rd_zr: [ 18  17 -86  -4  12  -1 -22 -25  13  47   3 -19 -18  11   9  32  -7 -18
  -5   4   1  -8   0  -9  -3  10]
nr_cc: [-11   1  17  -8  18  -4  -9  -7  -3 -16  -8  -5 -18  -4  16  -2  17  -3
 -38   4 -12  -9 -32  -7  19 -15]
nr_cc: [-10  28  42  -1   6   0  -8  13 -29   3  29  -8  -7  21  10  27  27  25
  19  28 -12   1 -23   4  21  -3]
rd_zr: [  7 -22   5   5 -41  17  13  28  11 -18  21  14  28  -3  -5 -24 -22 -18
 -11   3  19   4  34   6 -23   6]
nr_cc: [ -6  -8  -4  15 -23   8  -9  11  11 -17  26   8   0  24   8  17  27  15
   7  30   8  10  -4  15 -10   8]
nr_cc: [-12   8 -11 -19   5   7  10  -5  26   8   9 -11 -17  -9  -7 -17 -25  23
 -15 -11   9 -44 -25 -13   4   7]
rd_zr: [-31 -11  52 -11 -17   8   5  17  -9  -6  -3 -16   8  15  -8   0  -9  32
  11  17  12  -6  -4  -5   1 -10]
zg_jh: [ -8   3  12 -10  10   2  -2   7   7  -8   2   3 -10   6   5  -6  -5  12
 -20 -19  -5  -8  -6  -9   4   3]
nl_mt: [ 18   7   1  16  26 -10  -3 -25 -29   4  -9  -9   1 -23   1  11  18 -30
  26  19 -22   8 -17   9  20 -14]
nr_cc: [-13  10  12 -22  16  -1   7  -7  -1  15 -11 -18 -11 -10  -7 -11 -23  15
  -9 -14  -1 -29 -17 -17  13  -6]
nl_mt: [  1  -4  34   8   1   9   5  16  -6 -22  20  10   8   3  -2  -6  -2   5
  15  -7 -10   6   5   5   1   8]
rd_zr: [-11   3 -19  -7  -4 -15  25 -26  22  15 -31  -1  -7 -33 -25 -26  -3  26
  14   1  23 -32 -23   4  -2  -3]
zg_jh: [ 23  20 -36  -1   2   6   1   6   7  22  28   6   0   3  -1   4 -19  -9
   8 -19  -2  -4  20  -3  -7  21]
rd_zr: [-10 -48 -19  10   0  -1   1 -20  37 -33 -40   8  -3 -12  -8 -22  -3  -4
 -14 -16   8   4   0   3 -17  -2]
nl_mt: [ 20  13 -27   0  -6  -1  -3   3  -2   9  16   7   2  -8  11  -2   3 -29
 -26   4   0  -1   5   1   0   0]
rd_zr: [ 2 10  3 -1  2 -2  0  1 -6  5  5  0 -1  1  1  4  4  2  4  2 -2 -1 -3  1
  4  0]
nl_mt: [ 18 -17 -33   8  23  -6 -13 -22  -6   9 -33  -6   3  -8   2   7 -12 -41
  -1 -19 -15  22  21  -6  -3  -6]
rd_zr: [-17   7  21   2 -16  -6  15   7  19 -21  10  21  -8  -1  -6 -14  28  45
   6   8  15 -12 -22  14  -3   8]
zg_jh: [  6  29  21  -2  21 -18   2   2 -21   8  -8  16  -5   3   2   6  20  14
  12 -24 -15  18   5   1  11   3]
nl_mt: [ 14  27   2  -9  13   2   9  12  -5  17  21   8   0   0  -6  -6 -23   7
  12 -36  -9  -6  17  -8   2  18]
nr_cc: [  1  -1   6  12  15  -8   0 -10   0 -12  -9  11  -6  -2  -3   4  20  10
  22  -7 -10  12  -7   9   3   4]
zg_jh: [ -8 -16   9   2  -2   4  -6  -6  -6  -6  -9 -15   3  -2   3   4   1 -11
  -5  21   0  -1 -10  -1   4 -14]
rd_zr: [-15   1  24   0 -14  -6  18   0   5  -6  -6   5   2 -10 -15 -14  10  31
  20  12  15 -12 -14  10  -1  -2]
nr_cc: [  2  11   6 -13  15   3  13  -6  -3  15   1 -13  -2 -19 -11 -15 -31   0
   7 -15  -4 -27  -8 -12  10   0]
nr_cc: [-39 -35 -13  -2 -11   4   4 -15  53 -14 -26  -6 -18  15 -20  -4  -4  61
  18  -2  26 -19 -18   1 -20  11]
zg_jh: [  1  -7  16   4   2   1  11  -9  -1 -19   1  -2   1 -31  -2 -23   3 -16
 -12  16  -3 -20 -27   5  12 -13]
zg_jh: [ 25  27 -52  -5   3  10 -12   2  -1  38  37 -11  -4  12  10  22 -19 -21
  -3   0  -4  -9  12  -9  -1  15]
nl_mt: [ -4  -7  -8  -1  20  -7   6 -29  -6  25 -38 -23   1 -16 -23   3 -23   4
  45  -6  -1  -6  -1  -5   3  -6]
nl_mt: [ -5  -2  39   4   3  -6  -2   6 -24 -14 -10   3   7   1   6   3  19  -4
  -1   8  -9  18  -2   4   9 -14]
zg_jh: [ 13   9  18   7  23 -15  -2 -14 -37   6 -20  -4   6 -17   2   7  13 -26
  14   3 -20  18  -1   3  18 -17]
zg_jh: [ -9   0  17   0  -4   4   2   5   1  -8  11  -2  -2   5  -1   1   5  15
   6  11   2  -7 -11   2   3   0]
nl_mt: [-18 -52  -4  13   4  -1 -16 -23  11 -22 -49 -13  -1   7  -2  10   6  -7
   4  10   1  22  -1   1  -9 -16]
nl_mt: [  3   5  22  -1  10 -11   1  -3 -28   7 -21  -3   8  -9   0   2   3 -13
   5  -2  -9  15   7  -2   9 -14]
nl_mt: [  2 -13 -21   7  -1  -1 -12  -8   8  -9  -7   1  -5   3  11   7  14 -16
 -20  11  -1   8  -5   3  -3  -5]
zg_jh: [  4 -32  12  11   2  11   7   3   4 -15 -12   1  18  -4 -16 -12 -32 -11
  30 -24  -5  14  31   0 -14   7]
nr_cc: [-21 -33  13   2   8  -8 -12 -15   6 -25 -46  -4  -8   2   6   0  17   0
 -24   2  -2  14 -12  -2   1 -20]
rd_zr: [ 26  25 -46   1   8  -7  -1 -16  -9  38   5  -7   0 -13  -2  10  -6 -24
  12   4  -2  -4   5   0   3   3]
zg_jh: [  7  14   2  -3  14   5  -9 -10 -24   8  19 -25  -6 -14  14  10   4 -31
 -17  35 -15 -21 -34  -5  26 -18]
rd_zr: [-16 -17  30   1  -2   3   0   4  -2 -17 -10  -3   3   7  -2  -1   2  12
   4   3   0   5  -3   0   0  -6]
nr_cc: [-16 -34   6   1  18  -9   2 -25  13 -16 -55  -6  -5 -14 -12 -14  -7   4
   3 -20  -1   4  -5  -5  -2 -12]
[ 22  26 -33 -10  23 -14  -4 -13 -15  37 -16  -3  -4 -10   2   5 -12 -24
  -8 -27 -10   5  16 -12   6   0] => nl_mt
[  0   7  17   1   7   5   0  14  -5   1  13   5   2  18  -5   9  -9  19
  28 -21  -9  11  17  -2  -3  16] => zg_jh
[ 26 -26   7  25  -5  -3  16   1   1 -37  -9  32  24 -33  -6 -33   2 -41
   2 -17  -7  23  25  17 -11  -1] => rd_zr
[ 22 -12 -15  19  -4  16  17 -11   1   2  23 -10  19 -31 -20 -14 -29 -28
  46  18  -1 -18   0  12  -3   6] => nl_mt
[ -3  -1  16  17  23  -6  -4 -14   3 -29   1  10 -16  -3   4   5  34  15
  17   3 -19   4 -31  13  12   3] => nr_cc
[-16 -27  13  12  13  -9   0 -20  14 -30 -35   6  -9  -6  -6  -6  21  16
  11  -4  -4   8 -18   8   0  -6] => rd_zr
[ -4  -9  13   8  22 -12  -7 -23 -19  -1 -33 -11  -3  -7  -2  12  15  -6
  20  10 -13  14 -12   3  12 -16] => nl_mt
[ 24   7   5  12  -3   3   0  13 -19  -5  22  13  16  -3   7   2   3 -31
   4   0 -12  19  21   8   0   3] => rd_zr
[ -2   7 -15  -7   5   0  -7  -4   4  11   1  -7  -9   7   4   8  -3   4
  -8  -1   0  -7  -5  -7   2   2] => rd_zr
[ -2 -21  12  12 -15  -2  24   0  20 -27 -11  23  12 -22 -19 -33  -1  11
  17 -11  13  -1   7  15 -15   6] => zg_jh
[  0  15  19   3  -6  -9 -13  14 -29   7   2   5   6  23  14  26  29   1
   1  15  -4  31  12   5   4  -7] => nr_cc
[ 13  31  13   7  34  -2  14 -10  -5  -1  29   6 -14 -19 -10  -4   4  18
  43 -13 -23 -21 -28   7  20  17] => nr_cc
[  4 -11   6  -1  -3  14  -8  31  17 -26  21  24   2  27  12  -6 -13   0
 -27 -42  -7  19  33  -7 -16  21] => nl_mt
[ 22  -1 -47   6 -13   4   9  -6  16  11  10   6   8 -18  -7 -12 -16 -25
   0   0  11  -9  13   5 -13   9] => zg_jh
[ -5  19   4 -10   1   0   6  15  17  -3  18  18 -12  12   0  -7   1  33
  -8 -28   2  -9   0  -3  -3  19] => zg_jh
[  2  -9  17   8   1  -6  14   7   5 -12 -16  23  11  -1 -16 -14  -5  17
  30 -37   0  21  29   6 -14  13] => zg_jh
[  7   8  -5   4   2   9 -12   1 -19  19  20 -19   4  14   5  27  -5 -11
  22  23  -8   3   2  -1   5   0] => zg_jh
[  1  17   0 -15  11   8 -17  10 -19  24  16 -21  -5  21  14  23 -15  -8
 -14  -1 -11  -2   5 -18  10  -2] => rd_zr
[-22  -4  57   9  -2   2  -2  17 -19 -10   2   0   8  32  -9  23  13  44
  56   6  -5  25  10   8  -1   6] => zg_jh

hp_qt: [ 10  -2  11   7  -3  10 -13 -13   6  -1 -15 -11   3   4  35 -10  18  13
   0  15  -7 -16 -15 -21   6 -19]
pp_bh: [ 23  20 -11  11   0 -30   8   4 -32   3  -4 -34  -2   5  -9 -20  12  22
  12 -12   6  -3 -13 -16  -4  -1]
hp_qt: [-14  -8  19 -12   6  13  26  13   7  -6  -2   2  13 -16  16  -3 -30  14
   5 -20  -3  19  20  -8  12 -11]
pp_bh: [  9  -1  16   9 -22  31 -13  -2   5  -9  -5 -22  21 -14  26   1 -11   4
   6  11   7 -26  32 -13  -4 -33]
hp_qt: [ 16  21 -39  10   4   2 -36 -22  -2  26  -5   6 -11  18 -18  11  25 -10
  27  47 -14 -29 -55  26  34  27]
mh_zd: [ -5   5  -9   3 -20 -11  18   0  -2  14 -17  11   6   5  -1  -5   9 -19
 -11 -19  -1  11  15  -9   9  -9]
pp_bh: [ 19 -14  11  -6  -4 -27  39  16  -5 -21   7  -7  -9   6  29 -37 -31  44
  26  -9  -1   4   1 -18   7  23]
pq_bd: [-26  18  14  18 -20  -7  15  22 -25  -3   1 -23   9  -5   5  -5 -12 -18
   2 -57  27  36  35 -34 -28 -31]
pp_bh: [ 16   0   7 -15  -1   4   7  14 -10  12 -11  -5   5 -11  -4 -25 -22  -1
  -1   3   2 -23  19 -12  30 -20]
pp_bh: [  2  25  -9   9  -1  -5 -32  -6 -18  10 -10 -17  23 -12 -33  31  17 -20
 -21  -8  -3   8   8   8 -10 -24]
pp_bh: [-13  -3  27 -21  45 -14  -9  14 -19   6  -1 -11 -27  -3  -7 -12  -4   0
  -1 -10  11  22 -40 -12  10  -4]
pq_bd: [-13   8 -12   9 -15  -3  -2   6   1   7   3  21  -1   9  -5   0  -4 -24
  -3 -10  -1   8  10  -5   1   2]
zh_tr: [-17  -4   4  11 -21  26  27 -10   4   1  -2 -28 -10  -1  19  10   7  -5
  44  -4  37   4   0  13  -9   9]
hp_qt: [  6 -11  16  -2 -12   3  -1 -11   8  -8 -15  -8  12  -7  19  10   9   3
 -12   2  -1   1  12  -2  -5 -15]
zh_tr: [ 25  15   4  22 -23 -30 -22 -14 -23 -19 -10 -47  16   0   7  21  23  16
   5  -4   5  10  -4  -5 -31  -7]
pq_bd: [-30  10   5   9  15 -10  -5   6   2   7  -6  24   0  11  21  -7  11  -4
 -19 -30 -20  39 -21 -36   1 -16]
mh_zd: [ -2 -22  33 -17   6  25 -17  13  11 -15  11   4  -2 -15   8  -6 -30  -9
 -16  13  11 -20  30  -5  -6 -21]
hp_qt: [  2  -4   6   5 -30   8  19   5   3 -20   6 -15  26 -17   0  17 -21   3
   1 -17  11   5  56   8 -24  -8]
pp_bh: [-14   7  -2   7   1  -1 -28  -1   8  -1   1  23   9   4   5  16   0 -13
 -15  -2 -19  17  -6  -6  -1  -6]
pq_bd: [ 19   5 -16  13 -47 -15  -7  -8  -9  -6   0 -15   8   1 -23  23   3 -27
   6   7  20 -12  34  26 -20  11]
hp_qt: [-13 -10  21   1   0  39  -3 -11  21   3 -15  -2   9  -8  40   2   9   2
  -2   7  -1  -7   1 -14   7 -30]
pq_bd: [  7  17  -1  -4  -4  -7 -40  14 -13   2  -2   7  34 -20 -38  21 -21 -27
 -42  -7 -17   0  42   0   1 -34]
mh_zd: [  0  -4  -1  -5  -8  -2 -25  -2   7  14 -12  30  -7  10   3  -8   7 -33
 -22  16  -9 -14  -3  -9  20 -11]
hp_qt: [-12   6   8  12   1   4  17  11  -8  -3   6 -12  -8   6  24 -24  -3  13
  16 -22  12   9  -3 -31 -10 -10]
zh_tr: [ -2   9 -12  12 -19  -4 -13   8  -5   2   9  12  -2  10  -7  -5  -7 -22
   0  -1   4  -8  15  -7  -7  -1]
pq_bd: [-19 -20  17 -13  29  29  39  -8   8  -4   8 -25 -14 -15  -8   9  19  16
   1 -13  30   7   0  22 -32   4]
pp_bh: [ -8   9  -7  18 -18  22  19  -2   4  -9  10 -19  19  -8   7  13  -6  13
  21 -13   9   3  26   5 -21  -2]
pq_bd: [ 26  -4  -5 -11  11 -15  -5  -3  -1   4  -8   4  -9   8  10 -19  -6  23
  17  30 -18 -18 -35   1  38  19]
pp_bh: [ -7  -1  -3   8  -9  -7   2  -3   9 -15   8   8  10   1   5  20  -4   6
   0  -8 -10  22   6   8 -16  13]
mh_zd: [-15  -3  -2  -9  32  38 -14   6  19   5  20  24  -7  -3   2  -3 -25   8
  15  25 -14 -16 -20   9  22  10]
mh_zd: [-16   7  -9  -2  10  12  16   4   9  18 -10  24   8   2  12 -12  -4   4
   0 -12 -21  10  -7 -15  31  -9]
mh_zd: [  6  24 -35  17 -21  -3  18  -2 -16  18   0 -17   0   7 -20   0   2  -4
  41  -2  13  -7  -4  15  12  20]
pq_bd: [ 20   1 -16   3 -22 -17 -15 -16  -2  -1  -6  -3   5   3 -24  25  17 -16
  -7  18   0 -10   5  30  -7  15]
mh_zd: [-23 -15  23  -9   7   1   7   3   7 -15   6   2  -4  -9   1  20  -6  -8
 -11 -19  12  32   9   9 -23   2]
mh_zd: [ -4  -5   4  -2 -10   1 -15  -1   1   3   0   4 -14   5  -2   5  -2 -26
   7  12  15  -5  -4   8   2   6]
hp_qt: [-28  -8  18 -12  20  -6  26  19  -4   0   6  10 -13  -2  -1 -14 -13  -4
 -10 -36  10  32   4 -15  -8  -4]
hp_qt: [  1  -3   7  -1  -7  31   3   6  12  -6   3   2  28 -19   5   1 -18   6
 -17  -3  -7 -17  46  -6  -4 -29]
mh_zd: [-21   3   7   1   4   1   3   1  -5  -4   6 -12  -6  -5  -6  23  -7  -8
  21 -13  17  29 -10  16  -8  12]
pp_bh: [ 49   7 -25  11 -35 -30 -26 -26  -9   3 -21 -10  14   8 -22  11  43 -10
 -29  28 -11 -36  11  14  -9  -3]
mh_zd: [ 10   3  22  -5 -14   3  -6  14 -15  -1 -12 -21  18 -18   3 -10 -19  -8
 -13 -12  10 -10  39 -22   4 -41]
zh_tr: [ 25  10  -3   3  -3 -12 -25  12 -26   1  11 -22 -17   6 -15 -22 -12  -4
  19  19  18 -33  -7  -7   3   3]
zh_tr: [-15  13   7  21  16  -2 -19 -14  -1 -24  12 -27  12  -3  15  41  14  31
  17 -10  -8  41 -33   6 -34  10]
zh_tr: [ 19 -19   7 -18  -5   6  15 -12  -7  16 -17 -25 -26  -3 -17 -12  25 -19
   2  22  38 -37   0  22   5   1]
hp_qt: [-28  24 -20   3  14  48  15   7   5  34  -5  10  19 -13  -6   1 -17  -5
  22 -10 -10  -1   2  -1  42 -19]
zh_tr: [ -8  -5  -6  -5   9  19  13  -5  10  11   0   6 -11   2   1  -5   4   0
  13  10   5  -9 -13  10  13  10]
zh_tr: [ -5  -3   3   1  12  34  11 -10  15   7  -6  -6   2  -3  28  -7   6  22
  19  12  -4 -13 -17  -5  17  -7]
zh_tr: [  1  -3  12  -1   2  28  -6   7  -6   4   9 -21 -18  -3   7 -20 -12  -5
  27  16  30 -33   0  -6   3  -9]
zh_tr: [-10   0  -1  13 -10   0 -29 -14   5  -6   4   3   0   5 -13  28  32 -29
 -31  -1   8   6   9   9 -43  -8]
pp_bh: [-18  -4   3   8   2   2 -35 -18  17 -10   3  17   0   6   4  37  23 -18
 -20   9  -9  20 -17  13 -24   5]
hp_qt: [  6  16 -16  12 -15 -36   3 -12 -23  13 -18 -18  -5  11 -21   8  41 -17
  -8 -18  11  17 -13   2 -13   2]
mh_zd: [  1 -12  14  -8  -7  14 -19   4   8   5  -4  14 -12   3  16 -15 -12 -22
   0  22   6 -23   2 -10  18 -11]
pq_bd: [ -1 -13   2  -6   5   9  23 -18   2  -4   1 -30  -9 -10 -22  24  31   3
   0  -1  29   0   3  37 -33  13]
pq_bd: [  2  -2 -13  -4   0  15   5   2   5   9   8   8  -8   1 -12  -6  -9  -6
  14  16   5 -21   2  15  13  13]
zh_tr: [  0  13  -7  10 -28 -45   1  19 -15 -15   5  13  19   3 -10   7 -28  -9
  -9 -34 -12  38  31 -11 -10   6]
pq_bd: [-21   4   3  -9  39   8  18  -7  -9  17  -6 -18 -10  -9 -24  10  32   3
 -11 -23  12  23 -24  10 -11  -6]
[ -2  -2   8  -3  -2  21 -12  11   7  -8  11   7  16 -13  -3   2 -25  -5
 -12   3  -3 -14  34  -3  -5 -19] => pq_bd
[ -7   0   9  15 -13  30   5  -7   6 -13   7 -27   9  -8  20  12   2  11
  19  -1  18  -5  16   1 -26 -10] => pp_bh
[ -9  -9 -10   4 -17   1  -9  -4  24  -6   7  42   1  13   7   8  -1 -19
 -15   9 -15   2  11   6  -5  12] => pq_bd
[ 12 -13  -5   2   4  -8   7 -11  12 -11   7   6 -12  13  13  -9  19  22
  -2  15  -7 -11 -16   3 -14  20] => mh_zd
[-15 -22 -13  -7  16 -29  16  -7  23  -5  14  52 -40  33   8  -9  15   2
  -1   7 -15  25 -48  12  -1  57] => pp_bh
[  5  -3  -9  -4  15  11 -17  -1  11   0  12  21   0   1 -11  -2  -2   2
 -15  20 -16 -20  -2   7   2   4] => mh_zd
[ -4 -19  35 -22  14 -10  -8   8  -8 -16   3 -12  -6 -18 -20  13  -6 -16
 -33 -12  20  14  22   8 -28 -13] => zh_tr
[-11  -8  21  -9   7  -1   3  14   4 -13   4  10  11 -11   4   0 -19   1
 -25 -22  -6  19  26 -14 -11 -18] => pq_bd
[  1 -16  13  -4 -18  29  30 -23  19   9 -32 -15  11  -9  31   1  30   3
  -7   2  10 -13  17  -1   5 -25] => zh_tr
[-13   3  -7  -1  -6  12  21   8   3   8   1   7   6  -5  -6  -2 -13  -8
   6 -15   4   5  19   2   7  -2] => mh_zd
[ -1  -6   5  -2 -25   5  25   9   0   2  -6  -1   5  -5   2 -12 -11 -15
  -4 -16  16  -5  41  -7  -2 -14] => mh_zd
[-14  16   6  -2  20  11  -8   6  -4  16 -14   2  11  -6  17  -4 -11   7
  10  -8 -19  16 -24 -21  37 -20] => mh_zd
[ -3  21  10  23 -10  13  -5  -3 -18 -16   5 -56  26 -19   3  28   2  18
  17 -22  19  14  19  -3 -39 -23] => pp_bh
[  8  19  -5  20   0  24 -19   7  -7   0  12 -18   0   6  28 -22 -17  22
  42  19   0 -29 -17 -25  13  -8] => zh_tr
[-14 -23  24 -26  26  23 -20  -7  14  12  -6  13 -25  -5  -7   6  11 -30
 -19  23  13 -11 -18  16  10  -7] => pp_bh
[ -3  25 -16  20 -15  16 -36  -3  -6  10   1  -2  20  -3 -16  19   8 -26
 -10   3  -3 -12  16  -2  -8 -24] => pq_bd
[  7   0  -9  -1  16  15 -22  11   5  -2  25  19  -5   3 -14 -17 -13   1
 -14  20  -9 -34   8  -5  -6  -2] => hp_qt
[ 19   9 -20   2   6 -15 -30   1 -20  11  15  -5 -30  16 -38 -10  11 -21
   8  29  17 -33 -24  15  -4  21] => zh_tr
[ -4   4  -8   9 -11   6 -32   4   8   3   6  33   8   8  -7  -4   5 -31
 -41   4 -13 -16  25 -17 -13 -23] => zh_tr
[  1  11  -9  10  -1   9  -8  -9  -1  12  -8  -6  -1   6  10  -3  16   1
  12   9  -2  -9 -20  -7  12  -5] => hp_qt
[ 15  28 -38  19  -8 -15 -10  -4 -19  14   6  -9  -6  16 -21  -3   9   1
  32  13  -1 -14 -27   9  11  24] => hp_qt
[ -1  17 -22  20 -21  -6 -11  -2   5  -2   2  19  22   8   4  10  -1  -3
  -6  -6 -24   7  12  -7  -3  -1] => pp_bh
[ 18  -3   5   4 -14   5 -22 -18   0  -4 -11 -21   8  -6  -6  20  25  -9
 -14  19   9 -20  10  13 -17 -13] => pp_bh
